Here is a tiny trained network, its code and every weight. The questions are about switching its units off for an input and a class, where a switched-off unit gives its printed mean instead of its output.

import numpy as np


def w(rows, s, z=0):
    codes = np.array(rows[::2]) - 128.0
    scale = np.full(codes.shape[1], s)
    scale[-1] = z or s
    return codes * scale


def f(y):
    return y / 2 * (1 + np.tanh(0.7978845608 * (y + 0.044715 * y**3)))


def log_softmax(a):
    a = a - a.max(-1, keepdims=True)
    return a - np.log(np.exp(a).sum(-1, keepdims=True))


def net(x, mask):
    res = np.array(x, float).reshape(1, 6) / 4 @ E
    y = f(res @ A[0][:, :-1].T + A[0][:, -1])
    res = res + np.where(mask, y, B[0][:, -1]) @ B[0][:, :-1]
    return log_softmax(res[-1] @ U[:, :-1].T + U[:, -1])


A, B = {}, {}
E = w([
[127,128,127],'x0',
[18,11,104],'x1',
[128,128,126],'x2',
[183,104,4],'x3',
[128,129,129],'x4',
[215,2,201],'x5',
],0.0066)
A[0] = w([
[77,45,62,105],'N1',
[171,68,247,174],'N2',
[151,143,73,122],'N3',
[153,184,160,151],'N4',
[242,149,116,11],'N5',
[55,193,141,138],'N6',
[99,169,181,228],'N7',
[76,122,107,114],'N8',
[151,138,111,114],'N9',
[202,98,170,143],'N10',
[146,175,171,144],'N11',
[26,38,101,223],'N12',
[166,110,180,181],'N13',
[157,89,158,191],'N14',
[57,97,155,140],'N15',
[207,25,170,223],'N16',
[47,179,10,50],'N17',
[39,91,151,162],'N18',
[104,7,169,50],'N19',
[102,169,179,210],'N20',
[146,144,230,3],'N21',
[133,108,133,142],'N22',
[18,79,178,130],'N23',
[130,130,124,118],'N24',
[180,141,31,135],'N25',
[158,191,155,128],'N26',
[58,205,129,149],'N27',
[105,132,110,99],'N28',
[133,135,136,134],'N29',
[64,190,132,131],'N30',
[116,124,138,96],'N31',
],0.013,0.0037)
B[0] = w([
[103,63,171,204],'N1',
[104,253,126,241],'N2',
[154,160,122,163],'N3',
[116,111,167,173],'N4',
[121,189,73,181],'N5',
[123,79,177,196],'N6',
[136,104,177,188],'N7',
[122,101,94,153],'N8',
[141,141,121,136],'N9',
[65,145,106,187],'N10',
[132,99,167,165],'N11',
[98,25,47,254],'N12',
[100,157,105,175],'N13',
[79,150,130,176],'N14',
[144,100,75,182],'N15',
[5,184,162,254],'N16',
[150,216,58,232],'N17',
[147,102,59,201],'N18',
[1,99,120,217],'N19',
[140,101,178,182],'N20',
[131,159,200,165],'N21',
[112,128,130,137],'N22',
[164,79,34,221],'N23',
[131,129,127,126],'N24',
[196,165,113,207],'N25',
[116,97,162,175],'N26',
[119,66,169,209],'N27',
[132,119,112,132],'N28',
[128,129,134,130],'N29',
[121,75,158,190],'N30',
[129,121,119,125],'N31',
],0.036,0.0092)
U = w([
[60,71,200,253],'0',
[171,58,123,17],'1',
[254,188,160,179],'2',
[167,139,46,192],'3',
[105,171,195,53],'4',
[89,141,85,53],'5',
[125,200,87,139],'6',
],0.0077,0.004)

Each question gives the input, the list of numbers given to net, and the class t.
The units are the neurons (one row each of A and B). Each row of codes is followed by its name. A weight is (code - 128) times the scale printed after its matrix; where a second scale follows, it is the last column's (A, B and U).
mask holds one flag per neuron, in row order. A switched-off neuron (its flag False) gives its mean, the last column of its row in B, instead of its output. The means were averaged over made-up inputs and are rounded, as every weight is.
A unit's drop is (log p(t) with every unit on - log p(t) with that unit switched off) / (log p(t) with every unit on - log p(t) with every unit switched off).
The circuit of an input: a set's keep is (log p(t) with only the set's units on - log p(t) with every unit switched off) / (log p(t) with every unit on - log p(t) with every unit switched off). Starting from the 12 units with the biggest drops (on a tie, the unit counted first), units are removed one at a time, each time the one whose removal leaves the highest keep (on an exact tie, the one counted first), for as long as the keep stays at least 0.8.
circuit, biggest first: the units of the circuit, biggest drop first
most important unit: the unit with the biggest drop
k most important neurons: the k neurons with the biggest drops, biggest first
drop of u: that unit's drop, to one decimal
input [-1,-4,-8,0,0,-6], class 0: circuit, biggest first : [N27]
input [-1,1,8,3,4,-3], class 3: 2 most important neurons : [N16, N2]
input [-1,-1,7,3,5,4], class 6: circuit, biggest first : [N27, N12]
input [-8,2,3,-5,5,0], class 1: circuit, biggest first : [N16, N17, N23, N18]
input [-6,8,6,-3,-3,2], class 5: circuit, biggest first : [N19, N23]
input [6,-1,8,-8,-6,6], class 4: circuit, biggest first : [N2, N21]
input [-4,2,-2,-1,0,7], class 5: 2 most important neurons : [N2, N27]
input [6,-1,0,-2,7,2], class 4: 2 most important neurons : [N12, N17]
input [-2,2,-3,-5,2,6], class 5: 2 most important neurons : [N2, N19]
input [6,2,-2,-2,5,2], class 5: 2 most important neurons : [N27, N6]
input [-2,0,-5,-1,7,4], class 4: 2 most important neurons : [N17, N12]
input [6,-7,8,-5,3,1], class 4: drop of N23 : 0.1
input [7,-3,-2,4,-7,7], class 6: drop of N5 : 0.1
input [4,5,-5,-4,-1,0], class 1: most important unit : N17
input [2,2,2,-6,4,2], class 5: drop of N1 : 0.2
